data =
[[13 16 20 22 82]
 [15 11 21 83 90]
 [14 48 81 81 86]
 [13 15 16 55 86]
 [11 17 16 49 89]
 [14 17 78 82 93]
 [16 13 27 80 80]
 [17 17 11 16 63]]
Indices start at 1.
row 1 col 1 -> 13
row 7 col 4 -> 80
row 4 col 2 -> 15
row 2 col 4 -> 83
row 4 col 5 -> 86
row 6 col 1 -> 14
row 4 col 4 -> 55
row 2 col 5 -> 90
row 6 col 3 -> 78
row 1 col 4 -> 22
row 3 col 2 -> 48
row 5 col 4 -> 49
row 7 col 1 -> 16
row 8 col 5 -> 63
row 7 col 5 -> 80

M =
[[  8  -8 -15  -8  10 -12  24 -11]
 [-39   9 -10 -10 -14  10 -11   4]
 [ 17 -19  19   5  -8  -3 -20  -7]]
Indices start at 1.
(1, 1) -> 8
(1, 2) -> -8
(3, 3) -> 19
(2, 2) -> 9
(2, 4) -> -10
(2, 1) -> -39
(1, 4) -> -8
(3, 6) -> -3
(2, 5) -> -14

x = [[1.6, -0.4, -0.7, 0.3, -1.7, 1.0, 0.7, 1.0, -0.2, 0.2], [-0.8, 0.4, 0.6, 0.0, 1.2, -0.5, -0.2, -0.4, 0.3, 0.0]]
Rows and columns are counted from 1.
row 1 col 1 -> 1.6
row 1 col 10 -> 0.2
row 1 col 8 -> 1.0
row 2 col 10 -> 0.0
row 1 col 5 -> -1.7
row 2 col 2 -> 0.4
row 2 col 4 -> 0.0
row 1 col 2 -> -0.4
row 2 col 8 -> -0.4
row 2 col 3 -> 0.6
row 2 col 6 -> -0.5
row 1 col 3 -> -0.7

X =
[[ 18  -4  -9   1 -30  -5 -28   1  20   7  -4  -4   8  -4  26  -9]
 [ 11  -1   3   9  -6 -12 -18   7 -10   0   4  -1  18   3 -17   2]
 [  1  -4 -11   9   6   5  -3   4 -12   8 -18   9 -22   5 -18   3]
 [-13   1  -8   6 -21 -10   7 -16 -17   0   7   3  28  10  32  -6]
 [ -6  -4  37  -1   5  -1   7   7  21  -3   3   8 -39  16  17   1]]
Rows and columns are counted from 1.
row 1 col 1	18
row 1 col 6	-5
row 5 col 8	7
row 2 col 14	3
row 5 col 11	3
row 3 col 5	6
row 2 col 8	7
row 4 col 7	7
row 1 col 4	1
row 3 col 9	-12
row 3 col 4	9
row 5 col 9	21
row 5 col 13	-39
row 4 col 11	7
row 4 col 12	3
row 5 col 7	7
row 5 col 15	17
row 2 col 6	-12
row 5 col 4	-1
row 1 col 7	-28
row 3 col 6	5
row 1 col 14	-4
row 2 col 4	9
row 1 col 11	-4
row 1 col 5	-30
row 5 col 14	16
row 5 col 16	1

arr =
[[  1  -4   6   7 -10  -6   5]
 [  7  -3  -3   1 -19 -23  12]
 [  4   5 -10 -17  -4 -37   5]
 [ 26 -28  -3   9  16   5  -5]
 [ 12   5  -7  -8   2 -20  17]
 [  0 -16  -5   0 -22  -6   3]
 [-14  14 -23   2  -2 -12  18]
 [ 28  -5   7  -7  -5   4  12]
 [-11   6  -9 -12   9  19  -7]
 [ 10  -6  -3   6  -6   8   2]
 [  0  -9  -9  -5  -2  -9  -8]
 [-10  -9   2  15 -13   6  -9]
 [ -1  -6 -16   5 -10  -7  -1]]
Indices start at 1.
(1, 1)	1
(7, 4)	2
(11, 5)	-2
(13, 5)	-10
(4, 6)	5
(1, 3)	6
(13, 4)	5
(11, 3)	-9
(9, 4)	-12
(2, 5)	-19
(7, 7)	18
(10, 1)	10
(4, 2)	-28
(11, 1)	0
(12, 3)	2
(5, 3)	-7
(3, 5)	-4
(10, 7)	2
(9, 6)	19
(3, 4)	-17
(1, 7)	5
(5, 2)	5
(8, 2)	-5
(13, 2)	-6
(3, 7)	5
(3, 6)	-37
(10, 3)	-3
(4, 4)	9
(4, 7)	-5
(6, 3)	-5
(3, 1)	4
(2, 7)	12

a = [[436, 837, 108, 423, 290, 517, 388, 407, 448, 744, 417, 612, 451], [579, 546, 621, 547, 144, 516, 917, 545, 502, 97, 504, 573, 471], [538, 524, 192, 562, 256, 563, 441, 544, 538, 496, 597, 269, 632]]
Indices start at 1.
(1, 1)	436
(3, 11)	597
(1, 6)	517
(1, 4)	423
(2, 2)	546
(2, 13)	471
(1, 8)	407
(3, 3)	192
(2, 7)	917
(1, 9)	448
(3, 10)	496
(1, 12)	612
(1, 5)	290
(3, 7)	441
(3, 9)	538
(3, 12)	269

B =
[[-19 -15   9 -12 -15  -1 -10  -8 -27 -17 -21 -29   4  -7 -10]
 [ -2 -31  -3  -2 -25  20 -26  -2   8 -26 -44   0  26 -26 -14]
 [-28 -24 -12 -15 -24 -17   4  -5  -3 -13 -27   2 -25 -22 -32]
 [-24  -4   2  -1 -24  -9  -8   1 -17 -32 -29   8  -9 -10  -4]
 [  5 -14  -7  -9 -22  -6 -11 -11 -21 -11 -19 -22   2   6  -3]]
Rows and columns are counted from 1.
(1, 1) => -19
(2, 7) => -26
(1, 4) => -12
(2, 6) => 20
(4, 4) => -1
(1, 12) => -29
(4, 14) => -10
(1, 10) => -17
(5, 8) => -11
(2, 8) => -2
(4, 8) => 1
(1, 5) => -15
(1, 13) => 4
(2, 5) => -25
(5, 15) => -3
(3, 15) => -32
(1, 9) => -27
(1, 15) => -10
(2, 14) => -26
(1, 8) => -8
(4, 10) => -32
(2, 9) => 8
(5, 14) => 6
(4, 1) => -24
(4, 6) => -9
(5, 2) => -14
(3, 4) => -15
(2, 1) => -2
(4, 9) => -17
